Below is a small trained network, with its code and all its weights. Each question gives an input and a class and asks what happens when units are switched off, that is, made to give their printed mean instead of their output.

import numpy as np


def w(rows, s, z=0):
    codes = np.array(rows[::2]) - 128.0
    scale = np.full(codes.shape[1], s)
    scale[-1] = z or s
    return codes * scale


def norm(h):
    return h / np.sqrt((h * h).mean(-1, keepdims=True) + 1e-5)


def f(y):
    return np.maximum(y, 0)


def log_softmax(a):
    a = a - a.max(-1, keepdims=True)
    return a - np.log(np.exp(a).sum(-1, keepdims=True))


def net(x, mask):
    res = np.array(x, float).reshape(1, 5) / 4 @ E
    u = 0
    for l in range(2):
        y = f(norm(res) @ A[l][:, :-1].T + A[l][:, -1])
        res = res + np.where(mask[u : u + 5], y, B[l][:, -1]) @ B[l][:, :-1]
        u += 5
    return log_softmax(norm(res)[-1] @ U[:, :-1].T + U[:, -1])


A, B = {}, {}
E = w([
[131,84,119,97,104,129,122,170],'x0',
[103,168,122,101,141,132,2,99],'x1',
[197,190,113,61,215,123,136,140],'x2',
[65,138,87,149,180,130,137,139],'x3',
[165,110,83,189,158,55,91,156],'x4',
],0.0092)
A[0] = w([
[16,112,44,119,204,177,154,155,76],'0.n1',
[180,85,72,177,132,2,96,147,16],'0.n2',
[57,60,137,216,113,140,129,47,55],'0.n3',
[138,121,127,126,158,102,173,134,47],'0.n4',
[98,163,132,118,115,95,44,147,2],'0.n5',
],0.0085,0.002)
B[0] = w([
[224,159,91,147,2,181,162,139,226],'0.n1',
[85,226,131,99,65,154,227,9,255],'0.n2',
[158,112,118,54,122,78,111,203,237],'0.n3',
[160,115,126,188,160,82,72,213,165],'0.n4',
[44,74,97,183,88,215,36,99,199],'0.n5',
],0.008,0.0054)
A[1] = w([
[81,49,139,254,92,98,120,141,105],'1.n1',
[58,140,66,197,152,62,130,115,74],'1.n2',
[184,146,243,71,55,149,134,64,66],'1.n3',
[169,35,159,229,174,109,227,183,90],'1.n4',
[42,44,165,151,57,60,108,139,3],'1.n5',
],0.0069,0.0033)
B[1] = w([
[142,101,208,88,201,143,107,205,193],'1.n1',
[153,109,124,128,99,117,249,98,161],'1.n2',
[126,157,117,196,49,124,198,169,253],'1.n3',
[33,10,193,149,250,200,20,68,220],'1.n4',
[146,167,97,86,204,39,156,254,202],'1.n5',
],0.0082,0.0047)
U = w([
[130,155,145,142,82,121,206,89,152],'0',
[94,45,166,160,213,182,75,69,251],'1',
[213,151,110,191,99,152,165,182,38],'2',
[195,186,143,84,222,56,139,254,43],'3',
],0.0083,0.0025)

Each question gives the input, the list of numbers given to net, and the class t.
The units are the neurons (one row each of A and B). Each row of codes is followed by its name. A weight is (code - 128) times the scale printed after its matrix; where a second scale follows, it is the last column's (A, B and U).
mask holds one flag per neuron, layer by layer. A switched-off neuron (its flag False) gives its mean, the last column of its row in B, instead of its output. The means were averaged over made-up inputs and are rounded, as every weight is.
A unit's drop is (log p(t) with every unit on - log p(t) with that unit switched off) / (log p(t) with every unit on - log p(t) with every unit switched off).
The circuit of an input: a set's keep is (log p(t) with only the set's units on - log p(t) with every unit switched off) / (log p(t) with every unit on - log p(t) with every unit switched off). Starting from all 10 units, units are removed one at a time, each time the one whose removal leaves the highest keep (on an exact tie, the one counted first), for as long as the keep stays at least 0.8.
circuit, biggest first: the units of the circuit, biggest drop first
k most important neurons: the k neurons with the biggest drops, biggest first
k most important neurons of layer l: the k neurons of layer l with the biggest drops, biggest first
input [-8,6,4,-1,5], class 1: 3 most important neurons => [0.n5; 1.n3; 0.n1]
input [-4,-8,5,2,-5], class 1: 2 most important neurons => [1.n4; 0.n2]
input [0,-8,5,8,5], class 1: circuit, biggest first => [1.n4]
input [-3,-4,-8,7,-2], class 3: circuit, biggest first => [0.n3; 1.n5]
input [-1,-2,-8,-1,6], class 3: 2 most important neurons of layer 1 => [1.n5; 1.n1]
input [-5,6,0,0,6], class 0: 2 most important neurons => [0.n2; 1.n4]
input [-7,-1,-6,5,-4], class 3: circuit, biggest first => [0.n3; 1.n5]
input [3,5,-7,4,-2], class 3: circuit, biggest first => [1.n5; 0.n3]
input [4,8,8,5,2], class 1: 4 most important neurons => [0.n5; 1.n5; 0.n3; 1.n3]
input [8,-5,4,3,1], class 1: circuit, biggest first => [1.n4; 0.n3]
input [-1,-7,-8,-4,-5], class 3: 3 most important neurons => [1.n5; 0.n2; 0.n3]
input [-8,-4,-6,2,-1], class 3: 2 most important neurons => [0.n3; 1.n5]
input [6,-5,-6,3,-4], class 3: 4 most important neurons => [1.n5; 0.n2; 0.n3; 1.n1]
input [5,-3,-6,-1,5], class 3: 2 most important neurons => [1.n5; 0.n1]
input [7,4,2,-4,8], class 0: most important neuron of layer 0 => [0.n2]
input [4,0,4,5,-3], class 2: 2 most important neurons => [0.n1; 0.n2]
input [-2,-7,-3,3,6], class 1: 2 most important neurons => [1.n4; 0.n4]
input [2,-1,-3,-2,0], class 3: 2 most important neurons of layer 0 => [0.n2; 0.n1]
input [-8,2,3,0,5], class 0: 2 most important neurons of layer 1 => [1.n4; 1.n2]
input [2,-4,2,-2,4], class 0: most important neuron => [0.n2]
input [2,-7,6,6,6], class 1: 2 most important neurons of layer 0 => [0.n4; 0.n3]
input [1,-5,6,8,-4], class 2: 2 most important neurons of layer 1 => [1.n5; 1.n1]
